Below are the code and all the weights of a small trained network. Each question names an input and a target symbol and asks about switching units off, where a switched-off unit gives its printed mean instead of its output.

import numpy as np


def w(rows, s, z=0):
    codes = np.array(rows[::2]) - 128.0
    scale = np.full(codes.shape[1], s)
    scale[-1] = z or s
    return codes * scale


def f(y):
    return np.maximum(y, 0)


def softmax(a):
    e = np.exp(a - a.max(-1, keepdims=True))
    return e / e.sum(-1, keepdims=True)


def log_softmax(a):
    a = a - a.max(-1, keepdims=True)
    return a - np.log(np.exp(a).sum(-1, keepdims=True))


def net(x, mask):
    ids = ['ΘΦΨΩαβδη'.index(c) for c in x.split()]
    T = len(ids)
    res = E[ids] + P[:T]
    r = res
    for j in range(2):
        rows = slice(4 * j, 4 * j + 4)
        q, k, v = (r @ M[0][rows].T for M in (Q, K, V))
        z = softmax(np.where(np.tri(T) > 0, q @ k.T / 4**0.5, -1e9)) @ v
        o = O[0][rows]
        res = res + np.where(mask[j], z, o[:, -1]) @ o[:, :-1]
    y = f(res @ A[0][:, :-1].T + A[0][:, -1])
    res = res + np.where(mask[2:10], y, B[0][:, -1]) @ B[0][:, :-1]
    return log_softmax(res[-1] @ U[:, :-1].T + U[:, -1])


Q, K, V, O, A, B = {}, {}, {}, {}, {}, {}
E = w([
[158,112,107],'Θ',
[85,133,160],'Φ',
[208,149,142],'Ψ',
[93,137,150],'Ω',
[161,166,196],'α',
[182,96,90],'β',
[195,168,195],'δ',
[159,195,7],'η',
],0.019)
P = w([
[151,253,131],'0',
[183,104,154],'1',
[172,115,144],'2',
[132,118,166],'3',
[142,128,159],'4',
[134,148,171],'5',
[147,158,156],'6',
[157,179,159],'7',
[131,189,171],'8',
[187,184,151],'9',
[156,162,153],'10',
[115,162,157],'11',
],0.0053)
Q[0] = w([
[161,41,190],'h0',
[106,137,45],'h0',
[113,254,166],'h0',
[98,127,123],'h0',
[134,175,193],'h1',
[184,237,51],'h1',
[32,93,122],'h1',
[117,62,172],'h1',
],0.0084)
K[0] = w([
[230,92,209],'h0',
[58,77,98],'h0',
[180,92,24],'h0',
[115,143,159],'h0',
[15,253,126],'h1',
[64,177,250],'h1',
[169,60,225],'h1',
[169,74,194],'h1',
],0.0066)
V[0] = w([
[231,161,251],'h0',
[150,200,117],'h0',
[140,159,176],'h0',
[160,167,174],'h0',
[153,74,143],'h1',
[72,236,90],'h1',
[73,135,142],'h1',
[200,123,121],'h1',
],0.011)
O[0] = w([
[121,158,210,254],'h0',
[119,121,170,216],'h0',
[99,154,218,164],'h0',
[90,113,165,192],'h0',
[133,254,94,97],'h1',
[104,35,140,185],'h1',
[107,87,139,101],'h1',
[145,239,137,169],'h1',
],0.0081,0.0067)
A[0] = w([
[223,178,118,84],'n0',
[131,77,244,201],'n1',
[86,174,133,253],'n2',
[53,129,147,194],'n3',
[163,183,107,132],'n4',
[167,205,125,135],'n5',
[179,124,226,58],'n6',
[129,186,116,171],'n7',
],0.011,0.006)
B[0] = w([
[56,164,183,153],'n0',
[97,111,8,252],'n1',
[231,65,168,180],'n2',
[189,30,7,164],'n3',
[129,113,107,145],'n4',
[85,44,114,161],'n5',
[1,163,71,208],'n6',
[162,155,241,152],'n7',
],0.004,0.019)
U = w([
[254,136,211,246],'Θ',
[115,104,25,195],'Φ',
[81,184,173,77],'Ψ',
[123,54,107,174],'Ω',
[48,177,113,23],'α',
[243,187,177,179],'β',
[14,202,93,3],'δ',
[161,62,46,125],'η',
],0.0076,0.0034)

Each question gives the input, a string of symbols that net reads in full, and the target symbol t.
The units are the heads (4 rows each of Q, K, V and O) and the neurons (one row each of A and B). Each row of codes is followed by its name. A weight is (code - 128) times the scale printed after its matrix; where a second scale follows, it is the last column's (O, A, B and U).
mask holds one flag per unit, heads first, then neurons. A switched-off unit (its flag False) gives its mean, the last column of its rows in O or B, instead of its output. The means were averaged over made-up inputs and are rounded, as every weight is.
A unit's drop is (log p(t) with every unit on - log p(t) with that unit switched off) / (log p(t) with every unit on - log p(t) with every unit switched off).
The circuit of an input: a set's keep is (log p(t) with only the set's units on - log p(t) with every unit switched off) / (log p(t) with every unit on - log p(t) with every unit switched off). Starting from all 10 units, units are removed one at a time, each time the one whose removal leaves the highest keep (on an exact tie, the one counted first), for as long as the keep stays at least 0.8.
circuit, biggest first: the units of the circuit, biggest drop first
top k neurons: the k neurons with the biggest drops, biggest first
heads that matter: for each layer, one digit per head in row order, 1 if its drop is at least 0.15 and else 0, layers parted by /
drop of u: that unit's drop, to one decimal
input Θ β Φ, target Θ: heads that matter : 11
input β Ω δ Φ β β β, target β: top 2 neurons : n1, n6
input Φ Ψ β Ω β η α Ω β Θ β, target Θ: circuit, biggest first : n1, n6, h1
input δ δ δ, target δ: heads that matter : 10
input β α β δ, target Ψ: circuit, biggest first : n6, h1, n0, h0
input Ω β β α Θ, target Θ: top 3 neurons : n1, n6, n7
input Θ β β, target Θ: circuit, biggest first : n1, h1
input α β δ α Θ β δ, target Ψ: top neuron : n6
input α δ α, target δ: heads that matter : 10
input Θ δ δ, target δ: heads that matter : 10
input Ψ Ψ δ Ψ, target Ψ: drop of h1 : 0.3
input β β Ω, target Θ: drop of h1 : 0.5
input β Ψ Ω β δ β Ψ β, target β: drop of n3 : 0.0
input Θ Ψ Ω Θ, target Θ: drop of n1 : 0.4
